Moves between objects:
+: q996->q418, q753->q616, q97->q17, q914->q507, q771->q253, q130->q778, q279->q925, q893->q707, q648->q248, q35->q523, q592->q687, q616->q170, q553->q948, q532->q974, q882->q35, q462->q290, q552->q804, q488->q585, q72->q529, q948->q426, q736->q870, q277->q633, q585->q957, q511->q736, q538->q552, q173->q26, q307->q591, q662->q364, q765->q403, q603->q49, q529->q58, q149->q514, q43->q347, q436->q996, q253->q777, q103->q744, q925->q16, q474->q648, q712->q662, q720->q327, q555->q785, q974->q621, q81->q603, q874->q149, q608->q720, q26->q964, q381->q446, q490->q592, q507->q12, q770->q765, q245->q492, q217->q462, q378->q43, q446->q441, q633->q978, q891->q103, q643->q325, q241->q130, q591->q769, q600->q893, q492->q562, q785->q878, q325->q783, q17->q423
^: q996->q35, q753->q488, q783->q621, q97->q753, q914->q553, q771->q241, q403->q707, q327->q418, q523->q364, q130->q462, q279->q173, q248->q423, q893->q552, q648->q17, q778->q290, q35->q662, q592->q603, q616->q585, q553->q874, q532->q279, q418->q523, q878->q870, q12->q426, q882->q712, q687->q49, q462->q492, q552->q591, q488->q474, q744->q12, q621->q16, q72->q378, q707->q804, q948->q149, q736->q592, q277->q381, q585->q648, q514->q744, q964->q783, q511->q490, q538->q307, q173->q643, q307->q770, q662->q720, q290->q562, q765->q893, q603->q785, q529->q43, q149->q103, q978->q441, q43->q633, q436->q882, q804->q769, q253->q130, q58->q347, q103->q507, q925->q26, q474->q97, q562->q777, q712->q608, q441->q58, q720->q996, q957->q248, q555->q511, q974->q925, q364->q327, q347->q978, q81->q555, q874->q891, q608->q436, q777->q778, q423->q170, q26->q325, q381->q72, q490->q81, q507->q948, q770->q600, q49->q878, q16->q964, q245->q771, q217->q245, q170->q957, q378->q277, q870->q687, q446->q529, q633->q446, q891->q914, q643->q532, q241->q217, q591->q765, q600->q538, q769->q403, q492->q253, q426->q514, q785->q736, q325->q974, q17->q616
~: q996->q462, q753->q81, q783->q978, q97->q490, q914->q97, q771->q173, q403->q12, q327->q778, q523->q562, q130->q325, q279->q72, q248->q870, q893->q948, q648->q736, q778->q783, q35->q492, q592->q765, q616->q603, q553->q753, q532->q381, q418->q290, q878->q804, q12->q423, q882->q245, q687->q403, q462->q974, q552->q149, q488->q555, q744->q248, q621->q441, q72->q882, q707->q426, q948->q616, q736->q591, q277->q608, q585->q785, q514->q957, q964->q347, q511->q307, q538->q874, q173->q378, q307->q891, q662->q253, q290->q621, q765->q507, q603->q893, q529->q35, q149->q585, q978->q327, q43->q662, q436->q217, q804->q514, q253->q26, q58->q523, q103->q648, q925->q529, q474->q511, q562->q16, q712->q771, q441->q418, q720->q130, q957->q878, q555->q538, q974->q446, q364->q777, q347->q364, q81->q600, q874->q488, q608->q241, q777->q964, q423->q687, q26->q43, q381->q436, q490->q770, q507->q17, q770->q914, q49->q707, q16->q58, q245->q279, q217->q532, q170->q49, q378->q712, q870->q769, q446->q996, q633->q720, q891->q474, q643->q277, q241->q643, q591->q103, q600->q553, q769->q744, q492->q925, q426->q170, q785->q552, q325->q633, q17->q592
$: q996->q720, q753->q97, q783->q964, q97->q474, q914->q891, q771->q245, q403->q769, q327->q364, q523->q418, q130->q253, q279->q532, q248->q957, q893->q765, q648->q585, q778->q777, q35->q996, q592->q736, q616->q17, q553->q914, q532->q643, q418->q327, q878->q49, q12->q744, q882->q436, q687->q870, q462->q130, q552->q893, q488->q753, q744->q514, q621->q783, q72->q381, q707->q403, q948->q507, q736->q785, q277->q378, q585->q616, q514->q426, q964->q16, q511->q555, q538->q600, q173->q279, q307->q538, q662->q35, q290->q778, q765->q591, q603->q592, q529->q446, q149->q948, q978->q347, q43->q529, q436->q608, q804->q707, q253->q492, q58->q441, q103->q149, q925->q974, q474->q488, q562->q290, q712->q882, q441->q978, q720->q662, q957->q170, q555->q81, q974->q325, q364->q523, q347->q58, q81->q490, q874->q553, q608->q712, q777->q562, q423->q248, q26->q925, q381->q277, q490->q511, q507->q103, q770->q307, q49->q687, q16->q621, q245->q217, q217->q241, q170->q423, q378->q72, q870->q878, q446->q633, q633->q43, q891->q874, q643->q173, q241->q771, q591->q552, q600->q770, q769->q804, q492->q462, q426->q12, q785->q603, q325->q26, q17->q648
!: q996->q103, q753->q771, q783->q878, q97->q245, q914->q882, q771->q753, q403->q58, q327->q514, q523->q12, q130->q585, q279->q490, q248->q290, q893->q43, q648->q462, q778->q957, q35->q507, q592->q925, q616->q253, q553->q712, q532->q511, q418->q744, q878->q783, q12->q523, q882->q914, q687->q16, q462->q648, q552->q633, q488->q241, q744->q418, q621->q870, q72->q770, q707->q347, q948->q662, q736->q974, q277->q538, q585->q130, q514->q327, q964->q49, q511->q532, q538->q277, q173->q81, q307->q381, q662->q948, q290->q248, q765->q529, q603->q26, q529->q765, q149->q720, q978->q804, q43->q893, q436->q891, q804->q978, q253->q616, q58->q403, q103->q996, q925->q592, q474->q217, q562->q423, q712->q553, q441->q769, q720->q149, q957->q778, q555->q643, q974->q736, q364->q426, q347->q707, q81->q173, q874->q608, q608->q874, q777->q170, q423->q562, q26->q603, q381->q307, q490->q279, q507->q35, q770->q72, q49->q964, q16->q687, q245->q97, q217->q474, q170->q777, q378->q600, q870->q621, q446->q591, q633->q552, q891->q436, q643->q555, q241->q488, q591->q446, q600->q378, q769->q441, q492->q17, q426->q364, q785->q325, q325->q785, q17->q492
&: q996->q436, q783->q325, q403->q765, q327->q720, q523->q35, q130->q241, q248->q648, q893->q600, q648->q474, q778->q130, q35->q882, q592->q490, q616->q753, q418->q996, q878->q785, q12->q507, q687->q592, q462->q217, q552->q538, q744->q103, q621->q974, q707->q893, q948->q553, q736->q511, q585->q488, q514->q149, q964->q26, q662->q712, q290->q462, q765->q770, q603->q81, q529->q72, q149->q874, q978->q633, q43->q378, q804->q552, q253->q771, q58->q529, q103->q891, q925->q279, q562->q492, q441->q446, q720->q608, q957->q585, q974->q532, q364->q662, q347->q43, q777->q253, q423->q17, q26->q173, q507->q914, q49->q603, q16->q925, q170->q616, q870->q736, q446->q381, q633->q277, q591->q307, q769->q591, q492->q245, q426->q948, q785->q555, q325->q643, q17->q97

The rows follow the links: the fewer symbols apart two objects are, the more alike their rows tend to be.

Named rows; a name shown again gets a slightly different row:
q248 -> [  95 -204 -236 -223 -114  156 -112  -78  -62  -91   41  -68  -90  -52  129   16  -89  155  -96  189   39  111 -129 -180  184  -43  162   41    4   87   35 -165  -35  168   47  -95  -73   44  177 -154   56  156 -127   -5   10  174  -36   91   33  -30  -20   17 -108  -23 -242   88  -87  159   69  -41  -27  186  141   34   22   45]
q507 -> [ -69  149 -236  -84 -125  100  -27 -117  198  162  212  -40  143    8  -71   16 -156    6 -245 -154  171   52   24  158  176 -150   91  -98  -13  -58  -77  -22  -10   38 -125 -183   14 -135   23   96   34   87    7  -15  -93   11  -67   61 -149   76  -30  -46   12  144  -42  -54   74   53 -129  200  168  -70 -203 -144  -57   69]
q777 -> [ 120 -128   54 -135  167  101 -178   66 -102   -4 -137  -19   93   57   13  -47   97  176   19  -52  -53 -247  -86   80  -64  136   69  196  122  -69  -13  -21  -17   39   11  -67 -148   25  215 -231   73  -90 -256  166  -20   87    1   55  163   41   70   12   32  -65 -191 -118  -77  142  153 -148 -165  -36   92   -3   74  -50]
q253 -> [  62  -57   75 -102  203   77 -117   37  -65   49 -107  -64   74  104  -17 -146  128   75   81 -136 -241 -277  -57    2  -81   96   10  220  113 -111 -144   51    0  -57 -107  -23 -189  -28  130 -217  -70  -41  -96  138   56   10   25  -93  286   59  181  -75  176 -112  -23 -168   34   64   89  -69 -169  -72  -53    3  -33  -66]
q914 -> [-126  143 -142  -79  -78  -38   59 -113  154  184  176   99   24  -98  -29   43 -144  -22 -155  -90  115  137  182   81  180 -111  154 -105  -30  -21  -45   95   31  -73 -132 -132   84  -44 -187   76   16   83   47 -124    0  -66   10    7 -120   92   67  -99   20   36  215  -26  189   -7  -89  226   93  -57 -155 -227  -16   63]
q804 -> [  40  -68  -57  169 -118  -42  -42  160  -51  -66  -31 -178   24    8   45   62  -29  -54   55  155  -34  264  -33  -83  186  -10  -55  -23  -29   49  104  -34  -36  133   12   79   85  134  326  -58  171   16  -34   38   35   24  -39 -102 -157    6 -176  205 -141  -16 -133  139 -199   82  120 -286  109    7  133  111   -2  -83]
q277 -> [ -16   70  195  155   77 -227  112  179 -152  -61  -65   49 -158  -19 -116   60  112  -80  170   84 -154   21   87  -61 -112  107  -84  -70  -82 -128   91   50  179 -139 -108  173   60  131 -110  -53 -156  -91   56    4   42 -109   73 -235   72  -45  -23   -5  165 -134  304  126   98 -172  -33  -32  -57  -43   57   69  -57 -175]
q591 -> [  -3   51 -191   91 -235  -33  166   16  -50 -120  136 -102 -183  -61   -8   26  -78 -153   27  166  -58  358   16 -163  247 -192  -54 -133   -1   72   85  -62  111  142  -16   10   32   76  110  163 -125   98  110    5   41  111  -63    0 -125  -76 -145   11   37   14  -35  254  -53  -35  -17   32  135   97   33  171  -54   33]
q16 -> [  20 -110   93   42   27  163  -85  -25  -52  -74 -154   15   92  -51   55 -117   66   75  -49 -111   97 -266  -55   92 -257    1  -19   73  172  133  -19  -10  -65   58  209  -13  -64 -110   65  113   63 -158  -48  118 -101   49 -124  326  -61 -164 -128  -22 -192   34 -239   -2 -128  146   52    2 -146  -35   42   -8   95   65]
q245 -> [ -31   36   58 -144   62   -2  113  -63  -89    5  -60  167  -67 -140  -58  -46  124  100  -25 -143 -171 -176  111  -30  -42    9  150  104  120  -39  -95   94  112 -158 -131  -68  -73   -7 -225  -25 -230  -16  -77   -6   80  -29  -38   25  210   35  139 -288  207 -113   91  -46  212   14  -18  211 -205  -32  -25  -99  -57  -52]
q532 -> [ -74    9  149   18   75 -135  162 -138   16 -112  -36  193 -119  -54  -15   20  111  -23  149   92   54  -89  -27  -54 -356   27  -16  -55  -37   55   65   -8   16 -137  127  100   38    7 -355  133 -117   37  161 -163   27 -105   47   81   50 -110   75  -93  -17  -21  126   36   88 -120  -46  225 -153  110   59   55  -10  129]
q621 -> [  10 -167  112   24   64   55  -30    2  -41 -238  -60  129  -26   -3   88  -52   78  134   24   43   52 -149 -167   74 -330   79  -51    2   26   99   82 -104  -58   92  233   54  -48   -2   31   88   78  -83   10   23 -124   49  -82  269  -72 -121 -122  109 -187   48 -215   36 -218   20   43  -11 -138  119  151  113   18   84]
q662 -> [ -28  153   72   37  154  -31 -202  101  203   56   16   73  166  220 -129  -39  105   95  -40 -237   -2 -241  -23  268 -136   67  -81   21  -12 -222   12   78   84 -125 -176    4  -39 -110   -4  -43   86 -195 -103  125 -105 -102   44  -39   34  103    4  105   90   -1   70 -205  -27   28 -160   62   57 -165 -156  -98   16  -77]
q592 -> [  -9   17  -91   53  -68  109  203 -245   71  182   16  -82  141 -119   64  -39 -183 -155  -19   14  114   37   27   -6   28 -224  -37   25  108  187 -210   36 -130   96  140 -122   19 -160  -32  268   31  133  204  -67   19  -50  -91  267  -65 -113   -3  -63 -102  196  -81  -54   57   -3   20   31   51   11 -148   -9   45  187]
q307 -> [ -35  124 -111   74 -204 -186  204  -34  -50  -22  123   17 -158 -126   -4   68  -77 -157   22  126  -51  342  125 -190  146 -144   22 -181  -40   55   30   16  196  -32  -73    3  149  107 -137   60 -204   69  107 -108   67  -49   13 -126 -122  -37  -42 -133   29  -63  208  182  115 -147  -27   90  123   39   -8   24  -62  -23]
q874 -> [ -63  116  -14  -17   -2 -122   37  -16  141   73  142   21   -4   87  -58  138  -86  -46  -39   77   69  255   92    0  157    8   65 -201 -238  -46  109   13  -19  -51 -107    9  185   33 -168  -51   52  122   72 -185   17 -128  205 -281   11   58  140  128   33    6  288  -47   99 -133 -106   63  120    2 -135 -150  -29   23]
q765 -> [  29  132 -229  107 -270   45  136  -34  -68  126  107  -86  -42  -94   23  -22  -93 -215  -29  -48  -45  192  144  -30  229 -290  -78  -67   96   18 -138   77  105  123  -86  -54  -42  -63  169  151 -121   19   82   78   22  -20 -151   56 -187   -1 -184 -140    7    3  -55   93   58   47    1  -33  115 -112  -94   51    5  -67]
q893 -> [  34   93 -127  131 -171  -46  119   55  -44  214   -5 -196   94    8   -4    3  -86 -265   76  -36  -60  136   87  -59  330 -140 -120   50   75    8 -149   89   14  108 -132   19   67    0  243   65    3   -9   99   36   81  -64  -37 -124 -105   43 -100   24    4   72   52    5   38   41  102 -274  132 -213  -47   38   26 -140]
q870 -> [  82 -118  -41  -38 -105   75    6  -67   35  -57  -15  -61   29  -98  123   -4  -89   25  -45  177  173  146 -131  -56   -3  -60   22  -16   35  245   72 -100 -183  137  243  -15   32  -12  100  127  151   75   61  -80  -78   62  -29  226  -96  -75  -77   95 -261  142 -244   79 -163   57   66  -56   33  192  171   61   75  170]
q712 -> [-120  163  147   19  120 -128  -63   10   60  105    9  189   94  107 -142   33   48   37  -11 -148   32 -180  116  175 -132   85  -12  -32  -73 -182   24  147  148 -219 -163   28   53  -23 -187  -58    9  -91  -28  -40  -31 -102   85 -183   30  117  129    9  109  -23  286 -141  189  -96 -148  109  -44 -178 -140 -155  -22 -101]
q423 -> [  83 -110 -261 -167 -103  241  -54  -61  -69    5   15  -77   89 -128   45   -8 -111  156  -97  -19   11   24    9  -44  260  -87  166  118  134  117  -92  -60  -90  159    9 -150 -118  -26  217 -127   65   86 -104   53   34  101  -90  149   58  -18  -19  -64 -108  -15 -291  -57  -94  206   91  -62  -16   67   55  -73   77   -5]
q648 -> [  83 -113 -220 -229 -124   95   58 -112  -39  -98  109  -61 -150  -14   83  -19  -50   10  -63  147 -100  228 -101 -270  214 -119  157   23  -54   37    4 -176  -89  155  -24 -114 -137  -15   18  -66 -115  279   37  -33   38  148  -26  -78  149  -15  141  -84  104   -3 -159   45   23   18   18  112   15  227   -4  110  -60   70]
q616 -> [ 113  -46  -85 -131    4  104   11   -4    2  230   63 -230  140   80   11    2 -112 -127  -15  -13 -106   80   33 -145  281  -55   84  192   87  -25 -164   -9 -161   93  -50 -169  -56  -48  164 -157  -21   99    1   54  113   15   64 -171  177  135  229 -101   85   -6  -53 -215   63   58  107 -120   65  -26 -129  -73  -13  -45]

Each walk starts at a row. The symbols on each line, taken left to right, move it on to the next object.
Answer with the object's row; about right is enough.
start [  33  -39   69   81   59  -24  126  -84  145  105  -12 -179  143   87   69   49 -109 -208  116  195  101  168  -76 -131    4   53 -111  -44 -104  122    4 -108 -215  127  186   45  128   -2   30   79  121  157  308 -121  -26  -51  172  -54  -21  -91  130  212 -112  191   24 -121  -68 -110   74 -171   82  163  -48   89   66  159]
! ^ $ ! ^
[ -31  -32  -37   -1  -82   33  216 -165  159  -24   94  -61  -40  -65  118  -13  -95 -139   22  225  132  155  -78  -95  -52 -159  -17 -123  -48  192   10 -109 -136  136  260   11   65  -25  -95  241   36  174  239 -171  -32   16  -78  172  -85 -127    1   23 -122  236 -105   41  -24  -81   -9   54   40  176    3   85   22  276]
+ $
[  42 -158   40   57   49   30  -51    8   51    6  -59 -153   87   41   80   18  -91  -15   -7  204  173  160 -129  -31   23   70    2   17  -56  173   62 -116 -265  154  224    4   99   15  163  -78  226   49   86  -12  -26   38   18   50  -90 -111  -20  227 -247  110 -146  -10 -154   70  132 -289   33  144   57   43   83   79]
start [  62  -57  149   93  149   91 -102   23  -34   53 -213  -62  153   79   -3  -93   48   41   52  -97   51 -267  -48  158 -268  117  -62  155  128   10  -38   34 -121  -17  212   59  -62  -50  121  -10  185 -190    4   92  -43  -55  -81  181  -18 -112  -92  105 -151   46 -103  -97 -152   92  127 -191  -96  -74    7  -29   79  -28]
~ ^ ^ ~
[ -25  -29   21  -85   10   72 -275   82   64 -202    0  116  -23   82   -8   19  111  317 -159  -13   63  -94 -119  227 -188   57  -63  -81  -77  -60  234 -113   79   86   12  -15  -49  -25   38   -9  102  -68 -159   80 -223   98  -72  147 -119   41 -197  186  -24  -17 -157   95 -235   60 -160  150   25   49  120   30  -20   12]
& ~ ! ^
[ 119  -27 -244 -167 -158  198   97 -216  -47   63   87  -92   16  -90   40  -38 -133   14  -86  -54  -55   54   -4 -165  282 -210  147  149  137   38 -139   22  -72  120  -41 -216 -113 -112   89  -83  -87  168  -20  -10  117  119  -34   14  155   24  133 -228  113   -4 -151  -51  101  106   74   78    8   60  -97  -32  -20   64]
start [  39  -93  -79   32 -114  203   38 -136    6   77  -18  -76  106  -99  121  -40 -127  -18  -96  -46  148  -41  -18   54   -7  -89   46   28  129  210  -48   15 -197  143  185 -135  -17 -111  142  101  180   79   52   13  -43   28 -147  287 -154  -98  -94   14 -285  120 -221  -28 -125  103  130 -136  -29   33   25  -71   86   94]
~ ^ ! ^
[  13  -99  118  106   28  -55 -123  217 -145 -146 -168  -38  -41   79  -28   -8  154   83  137   19  -67   12 -122   48  -77   90 -121   25  -34  -51  150  -25  118   57   55  157   -7  122  208  -79   20 -152 -105  129  -69   30   -4  -51  -58    4 -227  227  -56  -78 -124  122 -227   14   19 -230  -15    2  184  166  -48 -158]
& + $ !
[  81   -8  -96  134 -135   69  -64  133 -119  103  -72 -212  107  -39   20   30  -66  -77  -30  -36  -32  109   -1    8  260  -23  -37   12   61   36  -59   68    2  139  -74  -11   23   48  374  -44  120  -22 -126   85    8   24  -93  -32 -170    4 -175   92 -138   18 -108   85 -118   88  170 -347  120 -112   40    7   44 -162]
start [ -32   68  160   69   43  -84  222 -143   43  252  -19  -69  135  -80    7   11 -165 -188   82  -12   81   31  155  -48   42  -10    7   10    4  119 -145  118  -99 -100   97  -68  149  -71 -162   85   84   64  186 -207   56 -145   60  -67   -1   -9  156 -106   -5   84  249 -163  198  -79   74 -112   52    2 -115 -154   87   57]
$ ~ ! $ ^
[ -22  134   51  104  -37  -65  159   15 -209    4  -11  150 -159 -121  -93   -8  108 -131   88 -113 -149  -71  172   22 -120  -74  -57  -39  106   12  -99  177  246 -155 -126   57  -28   -9 -177   58 -252 -115   -1    9   57  -71 -118   69  -21  -14  -89 -210   79  -60  180  116  167  -32    5  142  -87 -169   39   18  -34 -120]
~ ^ ^ ~
[  26  -39  126 -124  159 -153   47   60  -61  -50  -51   62  -97   28  -18   32  107   42  134   21 -168  -90  -22 -110 -139  214   75   69  -69  -67   38  -32   32 -165  -67   80  -35  117 -169 -173 -164   -6  -27  -32  122    4  142 -336  232   64  223 -101  167 -170  244  -32  166  -80   23  130 -132  110   14  -33 -111  -59]
start [-111  143  -80  -29 -105 -101   25  -85  172   29  235   95  -51  -81  -13  152 -107   15 -155   66  128  223   84   -1  169  -93  139 -177 -134   -4  124  -20   51 -103  -58  -52  130  -16 -211   47  -45  138   86 -160  -37   25   40 -103  -81   57   71   -4   68    6  221   28  107 -114 -170  218  125   52 -117 -110  -27   70]
+ ! ~ & +
[  87  -79    2 -222   41   23  -15  -32  -75 -232   38   92 -193   71   14  -41  139  199   68   47 -101  -88 -204 -102 -156   95   33   97   13  -80   62 -115   74   19  -46  -11 -172   32  -57 -134 -210   34 -107  108   22  162  -29   -7  284  -44  105  -96  182 -112 -147   76  -20  -20  -54  261 -160  163   50  228 -132   49]
& ^ ~ !
[-105   61   16   29  -15  -33  215 -221   12  177   67   -6   24 -190   50    3 -156 -169   19    4   84   38  132  -65   -8 -143   61  -53  117  172 -135  112 -102  -54  112  -58   62  -70 -214  151  -45  110  153 -214   71  -73   -5  103  -42  -22  130 -200  -49   79  167  -19  194  -46   63  137  -36   30 -127 -158   41   78]
start [ -59  116  162  182   59 -167  118  146 -139  121 -108   18  -20  -11  -82  -16   88 -143  135 -129 -220 -109  188   47  -63  117  -70    8   35 -115 -103  169  146 -184 -128  113   14   41  -89   39 -157 -183  -38   23   75 -145   -9 -126   19   55  -36 -129  125  -83  274   32  147 -126    8  -35  -73 -210  -24  -22  -32 -179]
^ ^
[ -52   69   40   74  -39 -162  147   16 -165 -124  -21  158 -269  -43  -31    1  160  -17  139    6 -152   -7   83  -27 -136   24  -66 -112  -58  -41   58   69  221 -119  -59  106    8   86 -241   32 -279  -85   19  -52  -14  -25 -102  -60  -33  -42 -123 -103   97 -113  164  195   89 -128    8  207  -46   -5  123   74 -105  -59]
^ $ +
[  -4   16   54   83  -94  -88   42  144 -132 -223  -32   45 -241   25   12  -63  193  -17  110    4 -135   10  -61   23 -175  -92 -132  -80   25  -76   72   14  287   69  -82  178  -55   48   22   86 -247 -140   35   59  -25  101  -78   11  -74  -88 -266   -1  114  -64  -35  204  -52  -58  -21  151    4    8  147  246 -129  -62]
start [  36  -79  -47   84  -50   16 -138  115 -134 -249  -63   98 -135  -24   11    7  155  118   17   87 -111  -24  -92   48 -106   12 -111  -62   53   25  144    2  132  101   11   85  -70  105  135   32  -19 -143 -101  129  -84   83 -148  170  -69  -79 -288   66  -26  -61 -168  238 -245   55   33  -56  -46   51  246  170  -40  -74]
! ! $ ~
[ -17  -28   42  -48  141   18 -319  173   70 -168  -23    8   38  160  -51   41   93  222  -47   13  105  -95 -180  208  -94  165  -65  -21 -140 -144  251 -112  -57   -7  -12   51    5   42   89  -75  179  -83 -166   79 -181   45   32  -20  -53   59  -42  274  -17  -19  -59   -3 -218   42 -107  -60   25    3   74   -6   22  -12]
! $ ^
[  13  -45  -65   -1  -33   33 -242   87  172   11   77  -98  105  157   22   86  -52  116 -137  104  201  185 -121   95  237   60    9  -82 -154  -11  169 -102  -94   74  -31  -87   76   56  189  -92  258   52 -110  -17 -140   47   27  -53 -122   71  -48  282 -131   77  -81    2 -178   49  -60 -147  185    4    1  -71   67    6]
start [  38 -162  203   59  156   37 -125   85    7 -120 -212   14   91  123   74   46   97   59   89   42   69 -118 -198   86 -294  138 -110   68  -33   81  153  -25 -128   70  247   92   21   38  101   37  125  -84   25   53  -37   13   33  127    3 -137  -95  212 -177   42 -118  -19 -250   14   31 -194  -57   68  135   85   90   45]
^ $ $ !
[  51  -97   63  103  -31  153  -34  -82    2  207  -65 -173  213   31   42  -30 -109  -55  -43    4  103  -26  -23   75   42    7    0  115  122  147  -56   10 -246  103  209  -85   24  -43  209   50  234   -1   56   30  -28  -18  -10  144 -101  -30  -50  105 -249  159 -163  -96  -63   84  168 -314   -1  -32  -24  -72  123   66]
~ !
[  50  -34  107  142   -3   -7 -151  176 -137  -24 -190  -70   22   17  -52  -52  119   -8   31  -88  -98 -166   13  116  -57  113 -113   95   76  -47  -18  129  110   78  -23   80  -36   35  313  -44   61 -200 -197  222  -47  -18  -94   56 -109   35 -210   81  -29  -45 -133   54 -100   87   35 -250  -46 -159  115   83   15 -225]
